135,122,136,155
129,130,133,145
121,131,133,134
120,126,136,140
115,125,125,118
129,137,102,102
128,138,131,125
102,145,153,124
114,123,121,114
108,146,110,131
151,147,149,123
Report the bottom-left entry.
151
The first entry, reading row by row is 135
Report the third entry from the end, reading row by row.
147
Report the bottom entry of the column that holds the largest entry.
123
The 3rd entry in reading order -> 136
The entry just left of 138 is 128
The smallest entry in the first column: 102
Report the largest entry.
155
The fifth-last entry, reading row by row -> 131
Report the entry directly above 134.
145
Report the smallest entry in the last column.
102
Report the entry directly below 115.
129

Read these off the grid that follows.
1) Which number is the entry just right of 111?
2) Which number is the 1st entry in reading order?
3) Which number is the 4th entry, reading row by row?
4) Which number is the entry directly below the largest entry?
5) Which number is the third entry from the end, reading row by row?
6) Which number is the smallest entry in the first column?
7) Which number is the largest entry in the last column?
8) Which number is the 2nd smallest entry?
[[121 127 129 132]
 [129 128 127 128]
 [126 131 123 135]
 [103 123 113 149]
 [126 131 120 136]
 [131 126 111 133]
 [137 137 134 124]]
1) 133
2) 121
3) 132
4) 136
5) 137
6) 103
7) 149
8) 111

A =
122  118  125  125  130  129  130  123  131  128  125  123  126
132  134  130  128  123  126  135  120  126  129  134  138  128
122  133  129  121  126  124  110  148  104  133  131  132  132
137  130  129  124  122  128  128  128  115  128  129  126  129
127  129  122  121  134  126  136  117  135  134  132  129  133
137  129  128  143  125  126  116  116  125  121  126  138  131
133  133  127  127  128  137  134  105  124  129  125  126  131
128  128  135  135  122  128  124  130  134  127  121  128  124
129  125  136  117  134  131  119  131  124  129  125  129  130
132  129  129  129  131  127  114  121  137  135  128  137  130
126  138  129  137  129  124  130  122  124  125  124  130  123
130  122  125  129  125  124  132  113  131  125  129  130  124
126  130  124  122  121  126  125  126  128  130  131  133  129
The third entry in reading order is 125
The third entry from the end, reading row by row: 131
Report the entry just right of the smallest entry.
Answer: 133
Report the last entry, reading row by row.
Answer: 129
The top entry of the column that holds the largest entry: 123
The bottom entry of the column that holds the smallest entry -> 128
Report the bottom-left entry.
Answer: 126
Report the entry directly above the centre entry.
Answer: 116
The largest entry in the last row: 133
Report the smallest entry in the last column.
Answer: 123
The last entry of the largest entry's row -> 132
The entry directly above the largest entry is 120
The second entry on the diagonal from the top-right corner -> 138
The first entry, reading row by row: 122
Report the 3rd entry on the main diagonal.
Answer: 129
Report the entry just left of the smallest entry.
Answer: 148
The top-right entry -> 126
The entry directly below the centre entry: 124
Report the 2nd entry in reading order.
Answer: 118
Report the first entry of the smallest entry's row.
Answer: 122
Report the smallest entry in the last row.
Answer: 121
Report the entry just right of the largest entry.
Answer: 104
The bottom entry of the column that holds the largest entry is 126
Report the entry just right of the centre entry.
Answer: 105
The entry directly below the largest entry is 128
Report the entry at the centre.
Answer: 134
Report the fifth entry, reading row by row.
Answer: 130
The entry just left of the largest entry -> 110
The second largest entry is 143

[[128 127 106 121 123]
 [135 123 106 128 127]
 [135 121 106 133 131]
 [125 131 106 126 128]
 [130 135 106 131 127]
 [135 129 106 125 126]
 [135 135 106 131 127]
 [127 129 106 131 133]
 [120 128 106 136 120]
 [127 130 106 122 129]]
Indices start at 0.
The entry in row 1 and column 2 -> 106
Give the entry in row 2 and column 2.
A: 106
Give the entry just left of the largest entry.
A: 106
The entry in the top-right corner -> 123
The entry at row 1, column 0 -> 135
Give the entry in row 0 and column 2.
A: 106
The entry at row 0, column 1 -> 127
The entry at row 0, column 0 -> 128
The entry in the bottom-left corner: 127
Give the entry at row 2, column 0.
A: 135
Give the bottom entry of the column that holds the largest entry.
A: 122
Give the entry at row 1, column 1.
A: 123
Give the bottom-right entry.
A: 129

[[142 123 146 132 133]
 [141 123 136 131 129]
 [101 148 136 118 142]
 [124 128 123 127 126]
 [112 125 104 128 121]
 [115 148 148 118 143]
 [124 128 123 128 126]
 [101 136 106 121 123]]
The largest entry in the last column: 143
What is the entry in the bottom-left corner?
Answer: 101
What is the entry directly below 133?
Answer: 129
The last entry, reading row by row: 123
What is the top-right entry?
Answer: 133
What is the largest entry in the last row?
Answer: 136
The largest entry in the first column is 142
What is the 2nd entry in reading order?
Answer: 123
What is the entry directly above 112?
Answer: 124
The entry just right of 127: 126
The entry just right of 125 is 104

Questions about the matrix below. Rows and columns are numbered from 0.
1) Read off the entry in the top-right corner.
2) Read off the entry in row 0 and column 2.
3) Read off the entry just left of the largest entry.
4) Read off the entry at row 0, column 1.
5) Read off the top-left entry.
6) Read off the entry at row 2, column 0.
[[129 143 123 146 116 117 140 126]
 [132 145 118 156 101 118 158 124]
 [123 141 127 119 133 123 127 118]
 [121 144 129 117 136 126 128 128]
 [142 122 114 135 135 119 125 128]
 [124 127 132 121 131 138 137 125]
 [106 125 134 125 130 128 134 134]
 [101 125 134 126 130 125 134 137]
 [127 140 127 138 130 117 125 127]
 [127 140 128 136 133 118 122 127]
 [135 122 125 132 133 125 129 129]
 [104 125 134 126 130 127 134 135]
 [127 136 126 121 128 119 124 103]]
1) 126
2) 123
3) 118
4) 143
5) 129
6) 123

[[135 127 118 135]
 [140 117 119 140]
 [112 107 130 112]
 [130 134 138 130]
 [136 141 113 136]
 [129 123 133 129]
 [131 122 132 131]
 [119 142 140 119]
 [142 135 138 142]
 [125 122 126 125]]
Find the first entry in the row that holds the smallest entry.
A: 112
The largest entry in the last row is 126
Find the entry in the top-left corner.
A: 135
The last entry, reading row by row is 125
The 3rd entry in reading order: 118
Find the entry just right of the smallest entry.
A: 130
Find the 4th entry in reading order.
A: 135
Find the smallest entry in the last row.
A: 122
The largest entry in the last column: 142
The fourth-last entry, reading row by row -> 125
The smallest entry in the last column: 112
Find the smallest entry.
A: 107
The largest entry in the first column is 142
Find the entry directly above 107.
A: 117
Find the entry just right of 133.
A: 129

Read these off the array that follows.
1) What is the largest entry in the first column?
2) What is the bottom-right entry?
3) What is the largest entry in the first row?
4) What is the entry just left of 115?
5) What is the top-left entry?
6) What is the entry just right of 139?
7) What is the second-last entry, reading row by row?
8) What is the third entry on the main diagonal?
[[140 112 141 117 121 107 107 143 120 146]
 [141 114 140 114 121  98 107 144 115 148]
 [139 119 141 118 118 110 107 143 125 143]]
1) 141
2) 143
3) 146
4) 144
5) 140
6) 119
7) 125
8) 141

M =
[[146 109 110 142 143 115 145 111 123 126 148]
 [119 137 150 102 117 129 125 129 117 140 130]
 [116 130 134 102 112 136 130 118 108 137 134]
 [145 109 109 140 142 115 146 109 122 126 149]
 [120 139 154 104 120 128 124 132 120 141 129]
 [134 113 123 112 128 119 147 101 103 137 155]
 [116 127 127 105 112 136 132 115 107 135 134]
 [131 124 146  98 125 116 142 109 102 146 154]]
Indices start at 0.
Which number is the entry at row 1, column 2?
A: 150
The entry in the bottom-right corner -> 154
Which number is the entry at row 1, column 0?
A: 119
Which number is the entry just left of the largest entry?
A: 137
Which number is the entry just right of the smallest entry?
A: 125
The entry at row 0, column 1 -> 109
The entry at row 0, column 0 is 146
Which number is the entry at row 0, column 2?
A: 110
The entry at row 2, column 0 is 116
Which number is the entry in the bottom-left corner?
A: 131
Which number is the entry directly above the smallest entry?
A: 105
Which number is the top entry of the column that holds the smallest entry?
A: 142
The entry just left of 148 -> 126
The entry just right of 104 -> 120
The maximum: 155
Which number is the entry just left of 122?
A: 109
The entry directly above the largest entry -> 129
Which number is the top-right entry?
A: 148

Read these off the matrix that follows. Indices start at 0.
1) Which number is the top-right entry?
2) Which number is the entry just right of 130?
3) Which number is the entry just left of the centre entry?
4) Which number is the entry at row 1, column 0?
5) Which number is the entry directly below the largest entry?
6) Which number is the entry in the bottom-right corner?
7) Which number is the entry directly above the centre entry?
8) Which number is the bottom-left entry?
[[137 127 132 135 144 136 129 134 117 155 136]
 [119 107 128 123 120 133 130 113 134 139 132]
 [106 116 119 129 117 121 122 124 132 137 137]]
1) 136
2) 113
3) 120
4) 119
5) 139
6) 137
7) 136
8) 106

Read these off the table that follows. Indices start at 0.
1) Report the top-left entry.
2) Report the entry in row 1 and column 0.
3) Report the entry in the bottom-right corner.
4) Report the entry in row 2 and column 1.
5) Report the entry in row 0 and column 2.
6) Report the top entry of the column that holds the smallest entry.
7) Report the top-right entry.
[[133 132 128 135 116 117 142 144 150 133 120 120 131 130]
 [122 131 140 145 123 128 134 142 141 136 136 120 143 118]
 [119 135 125 125 123 128 146 122 130 150 146 137 131 135]
 [120 109 119 120 131 132 129 123 123 139 135 143 134 110]
 [128 132 138 144 120 128 136 141 145 138 131 118 143 120]
 [133 133 133 141 118 123 140 142 148 138 123 118 138 125]
 [136 129 136 133 116 128 118 120 107 131 120 120 111 138]
 [131 145 136 125 119 136 117 120 108 129 113 118 125 131]
 [109 132 137 143 128 124 137 141 132 134 147 128 134 122]
 [132 131 128 133 116 114 141 145 150 130 121 121 128 131]
 [123 132 140 146 123 128 135 141 142 137 134 119 143 117]
 [124 121 124 117 124 133 134 115 129 147 140 140 142 116]]
1) 133
2) 122
3) 116
4) 135
5) 128
6) 150
7) 130
